Each row has a class, written after it, and each block has its own classes.
-7 37 -19 -28 2 -53 -11 -4 -1 -18 29 28 -17 11 42 -16 -16 -32 44 -41 4 3 40 -11 27 42 3 19 27 61 44 41 1 -> M
39 9 0 -26 -2 27 -9 26 29 88 29 -24 37 31 22 17 18 62 -40 -11 6 47 16 -17 28 -13 1 -21 -78 -38 19 15 -13 -> W
26 -8 19 41 30 -8 -39 15 43 -6 -18 -4 10 -30 35 -5 -4 7 13 35 -21 11 41 44 10 22 5 -39 -52 4 6 4 -10 -> C
-61 -11 -20 -31 -22 14 39 -11 -40 -32 -21 36 -21 11 -11 5 14 -30 26 -44 1 -28 -13 -35 -18 -44 1 -11 59 5 -22 -36 -18 -> Q
2 49 -4 -33 -48 22 22 6 -34 9 51 -13 19 28 -51 46 -2 10 1 9 21 12 -8 -13 14 -8 -23 12 -50 -42 -4 9 -4 -> M
-9 -11 -4 28 21 -27 -11 -13 20 -70 11 23 1 -49 11 5 -1 -40 65 6 -7 -19 38 22 33 28 14 -23 49 58 28 10 -6 -> N
57 -1 11 -7 -13 5 8 9 15 -4 71 -10 41 -19 -69 41 8 25 33 8 2 12 -6 -6 39 13 14 -8 -26 -6 59 36 -19 -> N
-4 20 -1 -17 -61 48 34 20 -7 50 14 -24 44 25 -33 43 24 41 -47 7 -3 24 -44 -31 -17 -58 -12 -9 -69 -84 -44 -5 5 -> P
-75 -4 10 28 -3 80 -33 7 34 69 -64 1 -24 28 107 -2 11 4 -43 -25 10 25 18 29 3 -54 -15 -50 46 -23 -79 -25 33 -> P
-39 7 38 1 32 28 -43 26 54 87 -46 -9 -39 31 98 -24 14 28 -47 -13 6 26 45 32 13 -21 -19 -25 -27 -14 -24 -14 -6 -> W
-59 25 34 44 16 -14 -25 -3 9 -40 -6 4 -30 -13 38 28 15 -47 34 42 14 -16 63 59 32 17 -30 -10 -1 38 1 -10 -39 -> Z
0 37 -18 -33 -17 -40 4 -11 -24 -48 45 30 -8 -1 -37 6 -19 -37 56 -16 6 -14 16 -16 25 37 -6 34 15 25 45 34 -12 -> M
85 -32 -13 -12 10 18 -19 2 13 12 75 -7 70 -14 -25 38 0 48 35 5 -10 28 19 -17 45 36 33 -4 -6 12 92 51 -10 -> Q
-31 -18 11 17 -23 61 -11 11 19 35 -39 -5 7 -2 17 18 14 12 -37 7 -4 6 -11 15 -8 -39 -11 -19 7 -63 -61 -9 25 -> P
62 -47 -8 13 8 -97 -7 -8 19 -87 20 32 35 -59 -49 -30 -26 -42 69 29 -38 -19 26 -17 10 63 30 33 5 53 64 42 -5 -> T
-10 -48 25 2 2 -5 13 8 34 3 -48 22 -45 -18 3 -38 11 11 -15 -29 -30 -20 -21 3 -24 -6 12 -12 28 0 -16 -9 17 -> N
-14 -28 26 23 3 44 -7 24 20 20 -31 -4 -29 7 31 -4 4 30 -42 -2 -11 5 2 35 -8 -15 5 -21 3 -43 -39 -24 11 -> E
-34 38 47 -3 -24 6 21 20 10 13 11 -19 -6 30 -29 3 10 -9 -29 18 -2 2 -9 19 -14 -38 -50 16 -82 -46 -26 -29 14 -> V
7 3 -8 -35 -2 -33 9 9 8 -1 25 22 6 9 -19 -30 -13 -14 16 -48 -14 -2 -12 -26 0 7 -4 17 19 19 48 20 -7 -> V
7 -18 -6 -10 11 -45 -2 9 12 -11 -33 35 -29 -5 10 -40 -11 -10 19 -38 -29 -18 -9 -19 -26 11 15 -10 5 19 14 5 -20 -> C
16 -7 3 20 31 -64 -51 7 61 -16 5 22 4 -37 65 -33 -9 -26 46 -9 -27 10 62 18 32 45 21 9 25 64 61 63 0 -> P
-52 -8 -13 2 22 -34 -8 -4 6 -44 -26 40 -28 -9 44 -24 -4 -40 36 -15 3 -15 57 6 22 9 -4 -14 35 49 6 -10 -22 -> W
-1 -6 32 25 -18 47 -4 20 17 47 -2 -23 10 14 10 43 24 47 -46 24 0 17 2 33 12 -11 -16 -19 -52 -35 -22 -6 -15 -> Z
-25 -38 6 -11 -3 27 -17 10 16 35 -53 11 -25 16 21 -24 -4 1 -31 -25 -9 -5 -18 -12 -26 -24 -2 -13 52 -26 -55 -22 18 -> T
-5 12 10 -30 -12 -51 28 16 12 -4 21 17 -16 4 -7 -18 14 -8 22 -41 -13 -8 -13 -32 1 -10 9 0 1 35 26 12 -19 -> N
39 14 16 -1 16 7 -28 9 28 21 45 -14 39 3 -2 27 4 25 21 20 11 27 47 15 58 21 -1 -9 -51 -11 56 32 -21 -> W
9 -36 -6 5 -13 36 11 11 -9 -21 4 7 -2 -4 -29 23 2 16 -7 -10 0 -9 -9 8 2 0 14 -13 25 -46 -8 -6 -5 -> E
-6 -6 -13 22 3 -56 8 -6 -17 -114 0 39 2 -48 -54 1 -12 -63 71 35 -17 -37 22 8 0 23 -5 -6 -18 25 9 -12 -28 -> C
-28 27 3 8 -26 46 2 -1 -10 11 1 -16 1 12 3 42 0 13 -26 26 21 11 17 30 12 -5 -26 -8 -31 -41 -38 -9 17 -> M
15 -36 22 3 -10 68 -3 19 37 71 -26 -18 9 16 -5 -9 1 54 -76 -14 -15 18 -34 18 -21 -21 -16 -6 -27 -73 -28 -11 41 -> V
-11 -18 46 16 -4 24 -1 36 19 42 -34 -18 -37 25 28 -16 11 43 -69 4 -17 3 -14 30 -25 -31 -4 -3 -41 -55 -51 -28 9 -> E
15 -31 -9 11 8 47 -16 2 -7 -27 13 9 12 -11 -4 30 -3 1 28 -9 11 -5 13 21 30 14 23 -25 69 -27 11 9 -3 -> E
-14 11 -1 -25 -50 -6 53 6 -29 -23 26 8 25 16 -77 9 2 -11 -11 -7 -7 -12 -40 -25 -24 -30 -28 15 -45 -41 -10 -21 2 -> V
-3 -46 -9 -29 -31 -5 46 3 -24 -18 -7 25 -4 3 -43 -9 15 8 -3 -25 -21 -19 -32 -50 -31 -26 10 11 -1 -10 -4 -16 -4 -> Q
19 -59 -14 30 11 26 -38 -4 39 -31 -22 23 25 -61 2 0 -10 1 31 11 -22 -3 24 28 21 32 23 -17 65 -2 16 38 12 -> P
-45 -12 -16 -26 -41 27 33 -3 -31 10 -56 21 -43 20 0 -15 -4 -1 -40 -32 -2 -17 -38 -19 -39 -21 -11 6 24 -39 -69 -28 28 -> M
30 10 -13 -7 -14 34 -15 5 4 31 45 -21 66 16 -11 48 -4 20 4 9 15 33 9 -11 33 -9 5 -29 -4 -20 4 10 -4 -> T
-33 19 3 -37 -36 15 14 15 2 36 -3 10 -10 24 -11 12 18 -5 -7 -45 -2 0 -25 -31 -12 -44 -10 6 11 -48 -22 12 -5 -> P
12 -6 6 -4 6 9 -7 14 19 41 -2 -10 24 10 24 2 9 34 -23 11 -1 24 21 -1 21 -5 -1 -17 -50 -18 8 2 -10 -> W
19 -19 18 -22 -13 14 -13 33 33 101 -22 -22 1 46 41 -26 1 55 -65 -29 -15 32 -29 -30 -25 -32 7 -12 -22 -30 -35 -1 14 -> T
-2 2 18 34 -1 -39 6 7 12 -43 12 3 8 -26 -1 20 17 -8 7 49 -19 -6 37 32 20 31 -15 4 -59 31 16 2 -23 -> Z
28 -54 -17 -12 -42 13 45 -9 -32 -48 16 31 27 -22 -98 44 18 13 17 -1 -11 -27 -33 -26 -2 22 6 -1 11 -30 20 13 -20 -> Z
22 -8 -42 -27 -46 -14 38 -16 -46 -42 23 22 26 -9 -60 18 -16 -1 12 -4 -9 -13 -23 -39 -8 27 7 19 -5 -13 9 14 13 -> M
-25 60 20 -11 -9 -16 -14 19 23 34 27 -15 13 23 50 15 16 -13 21 -7 4 25 30 2 25 -26 -12 -10 -26 5 12 29 -14 -> P
11 -9 61 19 17 -5 -28 32 74 54 -21 -19 -21 8 32 -46 0 27 -49 9 -32 18 11 43 -12 3 -24 21 -70 -19 5 5 34 -> V
-11 -2 10 19 18 26 -30 11 23 8 -39 4 -15 -10 21 1 -2 -6 9 -2 -2 -1 15 32 2 -12 -2 -39 -2 -22 -23 -16 -20 -> C
-23 -19 32 28 13 -28 1 1 20 -32 -18 7 -11 -17 27 -15 14 -7 8 26 -24 -11 39 25 1 -7 -2 1 -27 30 5 -16 -4 -> Q
-49 23 32 13 -25 17 4 32 31 50 -31 -23 -7 18 52 3 23 19 -53 18 -11 21 7 17 -20 -52 -22 -14 -64 -38 -62 -15 13 -> P
-18 -20 9 -8 9 6 -26 17 24 54 -43 -3 -15 23 67 -30 -1 2 -31 -19 -5 12 5 -7 -17 -20 1 -25 32 0 -44 -14 16 -> T
65 -32 -5 14 -6 18 -22 20 47 31 18 -18 59 -36 2 15 4 42 -9 24 -26 35 13 6 21 18 22 -8 -38 -29 24 50 19 -> P
8 -29 23 3 -2 11 -9 20 29 35 -15 9 -18 7 21 -5 17 39 -25 -13 -18 4 -4 7 1 15 1 -5 -8 3 10 13 -18 -> Z
9 -13 28 -15 -11 -7 19 11 14 14 7 -2 -11 7 -30 -2 17 26 -9 -10 -23 -1 -8 -15 -9 -18 3 23 -45 -16 23 1 -12 -> Q
15 -18 -12 -16 -31 55 8 3 -9 26 -8 2 9 8 -21 14 -2 38 -41 0 1 8 -24 -5 -8 7 -6 -3 -12 -55 -30 3 35 -> M
-14 -23 5 -5 -15 98 -1 7 6 50 -20 -11 22 19 -6 21 4 24 -39 -20 12 14 -24 18 -1 -35 -20 -38 29 -72 -40 -22 33 -> V
-42 -6 30 -4 10 10 -5 15 32 15 -30 14 -54 7 46 -24 14 -7 6 -37 -1 -11 0 13 -6 -17 -1 -24 45 17 -19 -8 3 -> N
-10 -26 -4 35 38 12 -47 -7 43 -21 -23 15 5 -32 50 -25 -17 -33 17 -5 -11 -3 43 47 23 29 -6 -14 56 26 12 1 28 -> V
-35 -21 6 1 -3 -31 28 -3 -6 -46 -19 28 -24 -10 4 -17 10 -24 17 -4 -26 -22 14 -12 -17 -12 -1 13 -2 30 -2 -24 -1 -> Q
4 31 12 -2 7 24 -17 30 24 61 -7 -19 5 25 35 9 9 28 -22 -6 1 27 2 10 2 -30 -7 -42 -59 -26 -19 -12 -26 -> C
4 9 -13 5 -2 55 -19 -3 5 9 41 -7 58 -1 -3 41 -9 -3 20 -4 22 22 21 20 38 2 -11 -34 26 -13 27 9 0 -> V
8 -2 13 9 -2 11 -22 5 16 6 15 -13 22 0 -16 26 -7 -8 8 26 7 11 21 11 17 0 -6 -5 -7 -18 -6 1 1 -> T
22 -41 30 0 31 12 -34 29 63 72 -42 -1 -19 7 62 -42 6 55 -50 -8 -23 23 24 18 4 11 4 -8 -39 -17 2 11 16 -> W
20 -17 22 9 15 -18 -16 9 42 -17 13 11 -4 -33 -5 -9 7 -6 36 -6 -13 -6 15 13 26 19 15 -7 19 27 35 25 -5 -> N
6 -22 -23 35 2 71 -37 -14 4 -2 11 -15 63 -10 20 59 -13 -2 18 29 33 21 36 29 42 2 7 -57 56 -15 -20 -2 10 -> T
21 -52 24 40 37 79 -61 11 71 58 -40 -16 17 -24 55 -15 -8 36 -38 8 -6 27 25 68 17 17 -2 -35 25 -32 -1 8 39 -> V

Next block, with new classes.
-23 -13 34 27 34 -39 -12 13 25 -45 -22 32 44 -10 -4 7 -24 25 -17 8 -1 -40 15 -36 -34 26 45 -11 1 37 29 -18 29 -> X
-28 14 16 7 -53 -65 4 57 4 0 28 17 22 -8 3 8 9 -18 -8 22 -56 -29 -8 -10 12 15 -18 -25 -2 -1 -8 -19 4 -> K
-15 59 34 -12 64 -54 15 -28 25 -65 -55 25 22 9 18 16 -1 48 1 11 -25 -67 36 21 -4 14 31 -16 5 10 13 -9 3 -> X
-16 18 -13 7 11 -25 -30 -24 -14 5 -32 -23 13 9 -16 29 -19 20 -39 1 -19 -7 74 -12 45 -8 33 56 13 43 -3 6 3 -> L
31 29 -33 3 24 -25 -8 -31 -14 -4 -30 -21 29 2 27 7 12 13 -42 -7 -16 8 42 29 33 18 -10 -1 27 -11 48 17 13 -> K
-24 12 34 34 33 -13 -68 -14 -30 -7 -28 1 5 -2 -1 38 -39 7 -25 4 1 -16 36 -29 -17 1 43 31 -1 76 15 5 2 -> L
35 3 -72 -12 17 -1 -13 7 -14 -9 -39 -10 15 34 75 13 34 25 -47 -19 13 93 29 15 9 34 60 7 3 46 27 -28 -21 -> H
-23 16 -28 -9 33 -48 18 0 -13 -66 -37 -37 41 25 3 3 51 18 -32 28 -14 -38 29 36 24 -42 3 -10 19 -17 8 -5 -11 -> F
33 9 -5 -54 31 -32 35 35 3 -42 10 -41 68 -4 66 -10 26 49 -66 -24 8 18 27 52 -37 15 -7 9 -18 -48 66 -7 16 -> R
-57 50 76 35 32 -47 12 30 -43 -28 -10 -20 15 4 15 77 -52 -14 21 -16 -57 -27 43 71 -28 50 -21 -5 47 -2 -34 27 -33 -> Y
-50 -24 0 50 59 -23 -19 13 31 1 -26 4 2 -26 -48 56 -33 -8 -42 47 -36 -30 32 -38 15 7 71 23 -15 35 4 0 31 -> U
-35 15 -40 40 30 12 -3 2 101 10 17 15 52 -10 -49 7 3 14 -50 74 21 -24 -23 34 30 -7 23 27 -9 26 11 9 22 -> Y
30 -13 25 54 24 -5 -12 -49 43 1 -21 -3 23 15 11 27 -33 15 -11 -21 17 -20 40 32 -32 73 1 31 2 11 -10 14 67 -> S
-8 38 -40 5 71 -26 8 28 -23 22 3 -25 35 -13 25 20 -25 40 -31 -10 -16 61 28 35 -14 -6 29 13 28 22 35 11 -57 -> D
-12 8 10 -40 -34 -68 13 49 48 -8 -6 21 -2 -14 21 31 32 8 -20 -12 -25 -10 -2 -16 -8 9 -25 -36 -23 -11 -4 -15 24 -> H
37 43 -52 -25 33 4 -2 30 -32 23 -10 43 -39 5 34 26 -11 29 -16 20 9 58 36 -6 1 12 33 6 -6 34 27 8 -33 -> D
-48 26 34 -5 -15 -43 23 80 -4 -8 22 5 14 -17 -2 24 14 -4 -27 -5 -33 -19 -8 -22 -17 9 -14 -33 2 -8 27 -7 28 -> D
1 24 -31 -33 -7 -32 4 21 21 24 28 16 25 9 -5 9 0 34 -40 22 39 32 8 1 -16 33 47 12 -25 21 60 -28 -70 -> L
-19 -33 7 11 72 1 -47 -47 38 -1 -58 -21 22 -10 8 33 -3 34 -31 16 -5 9 43 -7 7 2 50 39 -20 25 36 23 73 -> U
-53 -13 21 -12 -37 -35 8 56 4 7 22 32 -17 -33 22 21 17 5 3 20 -69 -14 17 -39 -6 21 2 -29 -37 -13 19 -13 36 -> U
22 -6 -52 -21 13 12 0 22 -16 11 -11 -29 19 8 72 -1 35 12 2 4 34 72 19 76 -25 9 -6 -2 -12 -7 22 6 -44 -> U
3 -18 -5 51 39 -12 27 -28 -27 -42 -14 -15 15 32 -12 -19 -23 13 -26 -5 -44 0 71 68 26 15 -3 78 32 7 -45 -4 -62 -> F
27 28 6 -30 65 7 17 -77 10 -1 2 -18 26 13 24 22 -29 25 53 -6 -17 23 17 89 -19 4 -6 -10 51 -34 -11 11 -48 -> J
28 -17 -37 -2 -19 -14 -4 -15 -17 -26 -4 32 -13 36 15 11 16 -10 -1 20 6 12 -5 -8 -8 20 24 -45 2 27 -8 -39 -25 -> F
-30 20 30 -29 -51 -75 23 59 12 2 33 5 -35 -15 8 42 45 -44 -4 25 -29 -36 -31 -28 -24 2 -25 -49 -19 -3 7 -34 -4 -> J
44 22 4 -15 60 -24 -34 -44 -16 -8 -33 31 14 9 -4 12 -41 41 6 4 21 -3 50 31 -17 22 20 -11 -13 38 17 0 -23 -> X
9 18 -21 31 36 -53 -30 -16 -34 -39 -21 1 51 -14 1 1 -13 27 -49 6 -26 -56 47 -24 9 -15 -5 -31 16 50 29 -21 56 -> S
-7 14 60 23 75 21 -3 -29 30 -45 -13 -33 11 0 7 39 -21 29 -60 14 -21 -26 15 -13 3 20 41 56 -13 18 15 14 50 -> G
-52 -5 33 -14 38 -55 -5 31 1 28 -16 -44 39 -3 -36 5 16 4 -39 -12 -34 16 53 16 56 -23 31 71 9 14 13 8 10 -> J
-37 51 3 -12 34 -7 29 47 -40 -32 -27 -41 25 -2 13 33 18 5 -45 -7 -10 4 38 71 38 8 2 13 5 -26 34 26 -28 -> U
30 -4 32 -8 49 -13 -45 -37 -17 -38 -30 -5 57 30 -22 -26 -10 49 -37 2 3 -25 59 34 14 -15 -31 42 -12 55 -1 -13 50 -> D
-28 55 47 -21 41 -33 58 35 19 -25 -17 -42 21 -4 41 37 30 12 -26 -17 -4 -10 25 60 3 19 0 37 30 -47 37 38 -5 -> J
-47 8 30 -35 -30 -27 9 80 5 -12 25 11 17 -22 15 49 -2 14 -43 -16 -38 -10 -24 -63 -5 13 6 -17 -18 -3 19 -9 59 -> D
51 -8 30 -8 57 -13 -24 -44 -30 -27 -27 -27 16 17 -2 36 -44 -8 -1 4 -31 -14 20 7 -12 -21 32 -11 17 25 -41 -14 38 -> R
44 -33 11 -12 40 -22 -46 -58 30 29 -38 -23 1 19 61 4 -11 47 -7 -47 23 40 22 -10 -16 17 54 35 -32 62 -8 -16 45 -> R
49 -34 -43 -15 22 5 -35 -71 4 1 -3 30 -9 15 11 -7 -44 35 12 -1 8 61 21 -41 -1 -3 28 6 9 79 -24 -40 -41 -> G
-8 44 13 78 52 17 -7 -12 15 -33 -30 3 4 5 -3 21 -19 37 -28 24 -26 -85 52 10 58 1 31 12 7 36 -35 13 52 -> H
-5 31 -5 -18 -54 -58 9 43 -2 -6 29 34 -7 -34 0 40 -6 -18 -22 25 -40 -30 -22 -39 -7 -13 -38 -46 -4 8 -3 -6 28 -> S
-41 24 37 66 27 -54 -10 -21 -3 -34 -1 -29 29 6 -14 37 -55 29 -32 14 -20 -26 20 17 -5 8 13 66 22 67 -17 4 -32 -> S
47 -19 -5 7 39 -9 -9 -42 9 -17 -64 -37 66 44 46 -5 40 6 -24 -27 -10 10 41 45 27 15 29 -4 21 13 -14 -1 92 -> F
59 -19 -18 -39 -39 -40 -3 13 -21 -34 23 25 -9 31 40 13 -3 9 -22 29 12 35 11 -19 -48 30 25 -14 -32 43 10 -59 -20 -> R
-37 -21 49 12 50 -17 -59 -50 -13 -4 -41 -11 49 15 31 -5 -16 35 32 -31 -52 9 61 42 1 13 -6 31 20 41 -21 5 43 -> Y
-52 30 29 49 33 -8 16 19 38 0 -26 39 13 -3 -42 29 -34 28 -12 1 -37 -79 42 -19 90 7 67 13 8 9 -40 37 68 -> F
-7 6 -24 -32 -7 -47 -4 32 -5 8 8 9 31 -17 -2 22 19 10 -24 16 -20 -23 -3 -54 6 -7 18 -59 -10 -10 39 -19 66 -> S
-29 6 17 -22 2 1 29 52 -9 -53 -2 -23 65 -2 14 -2 43 16 -47 23 -12 -6 19 32 22 5 -1 2 -5 -32 56 6 39 -> U
27 4 -62 7 -4 63 -2 3 23 -30 6 -22 51 7 18 -3 37 -20 -60 22 59 -15 -52 -2 -7 -13 20 -22 11 2 30 -25 19 -> L
12 -15 -101 -2 -22 35 6 -3 22 13 31 33 75 7 8 -45 -4 20 -22 6 -24 71 3 34 46 29 28 9 29 -20 23 -19 -33 -> K
-50 16 -31 2 19 9 25 42 39 -9 23 25 63 -9 -9 19 -17 14 -8 20 -19 -2 0 43 7 28 18 -15 22 -26 1 1 -8 -> Y
9 16 57 -9 24 -88 -4 -10 16 -14 -15 -4 19 6 5 39 -48 20 25 -21 -15 -18 56 56 -53 21 -13 -6 -2 7 -30 5 -7 -> R
-7 1 -19 -2 67 41 8 -25 -16 -14 -29 -60 51 6 56 18 25 24 -2 8 -19 56 43 82 -9 16 31 7 27 -54 52 36 20 -> U
17 49 -7 -11 22 19 15 1 6 -22 12 -21 34 26 20 -1 23 58 -34 65 36 -14 -21 4 41 -13 70 14 -22 31 39 -4 -6 -> X
31 32 -28 -15 7 39 2 -28 31 -5 -1 27 37 -9 -6 19 -30 8 -8 30 0 28 -33 7 35 -25 38 -14 28 25 -4 22 14 -> X
-10 -2 19 76 22 -18 -23 -43 -5 -17 -40 -24 6 15 49 -14 1 10 12 -14 -52 -39 40 14 22 16 -2 38 33 28 -37 0 26 -> K
-17 -11 44 18 62 -48 -17 0 7 -15 -37 3 20 5 -36 14 -49 68 -9 -20 15 -27 85 10 17 10 8 52 2 20 -8 20 -21 -> H
-48 18 -95 -20 -19 -15 41 72 56 -9 11 12 20 -3 16 -14 96 -16 -51 51 2 32 -14 64 -5 21 15 -22 -45 -38 57 -36 -42 -> U
-2 1 5 -10 32 10 31 10 14 -12 -3 -80 57 -5 71 0 37 8 -44 -31 -21 90 6 42 -18 5 5 36 38 -26 46 26 16 -> G
-28 18 -56 0 3 34 27 37 59 -16 -1 61 14 -16 -2 -10 32 -4 -34 34 3 -7 -25 13 33 14 37 -26 -24 -6 25 -18 8 -> U
5 0 -5 33 47 -7 -41 0 -11 -29 -55 -4 40 22 25 -11 21 1 -34 18 -21 -24 30 7 37 5 43 31 5 35 0 -7 52 -> K
2 15 -5 -35 48 -1 5 -53 25 -57 -29 -52 55 21 79 -22 48 60 -26 -40 4 31 22 54 -18 9 -15 13 6 -11 42 -10 7 -> G
-26 30 6 26 21 2 -4 -31 36 0 -4 -55 37 12 47 -6 38 56 -23 21 -3 -28 33 22 4 1 32 45 -4 2 39 10 30 -> L
5 -11 -10 -31 -46 -81 15 36 -20 -16 13 -21 9 -12 39 27 31 -9 9 9 -4 6 -2 -30 -71 5 -26 -79 6 -15 41 -26 -12 -> X
27 22 -4 5 37 -46 -23 -54 8 -41 -69 -33 42 31 48 -19 52 32 -39 -24 28 -22 43 48 15 25 -23 10 8 9 53 0 28 -> K
-34 10 61 40 37 28 -15 -34 -8 -25 -9 -15 13 5 3 -8 11 3 -18 38 -58 -28 19 -15 0 -9 45 51 21 15 29 5 41 -> L
-42 -24 12 -9 -23 -15 17 23 34 -10 0 7 1 -17 12 6 41 7 -26 10 -20 -13 -4 -35 12 18 9 -6 -28 -11 39 -16 47 -> U
0 -15 -61 12 -4 34 -12 35 1 -15 -8 33 9 4 36 -18 35 2 -54 5 14 -4 -36 -70 45 26 64 -10 -13 16 41 -37 27 -> K
-20 -12 57 15 43 -7 -48 -28 -8 1 -26 -3 54 21 -15 2 -25 21 -20 -23 -1 34 56 60 6 49 1 53 6 46 22 16 21 -> Y
-94 27 40 11 -1 -74 7 15 30 -42 -13 -34 59 14 14 50 -7 40 -25 -14 -39 -10 27 29 -8 39 27 51 10 3 10 9 9 -> S
2 -1 -55 3 22 40 -22 9 -18 -3 -10 25 -1 11 42 -6 22 3 2 8 -20 58 -31 -17 12 -12 66 -40 15 36 1 -35 -22 -> H
-32 13 -3 70 54 -36 -29 -50 -3 -7 -19 -5 22 2 -15 44 -70 23 1 26 -57 -9 44 -3 19 20 60 30 49 38 -5 12 -32 -> K
36 7 -25 11 44 17 -41 -64 -34 0 -32 3 48 2 43 6 -40 36 6 -25 -23 10 78 3 -6 13 28 -11 42 26 14 1 32 -> L
10 -7 49 29 59 -34 -16 -51 -44 12 -4 -31 -11 15 -60 -5 -24 31 33 43 -19 -74 57 -14 14 -21 22 -8 -4 14 -7 -13 -6 -> X
-2 16 39 13 59 -46 -55 -58 8 -29 -65 -25 18 25 8 37 -6 2 8 21 6 -29 53 42 -57 -5 8 27 11 39 -7 6 0 -> L
-30 21 -7 -8 -3 -41 -26 12 87 2 6 34 90 -10 -19 23 -7 31 -38 4 27 -29 -6 26 11 34 -6 -45 -21 36 28 -8 60 -> Y
2 -22 -4 50 62 42 -29 -28 -25 -2 -27 -27 -28 14 48 0 31 -23 -13 -3 -29 -19 6 -23 11 7 60 21 3 41 -15 -38 42 -> J
5 -10 114 24 37 -10 -20 -49 -31 -56 -10 -5 -12 5 26 20 -39 37 6 17 -48 -49 21 -33 -32 18 13 41 -6 38 1 -1 31 -> X
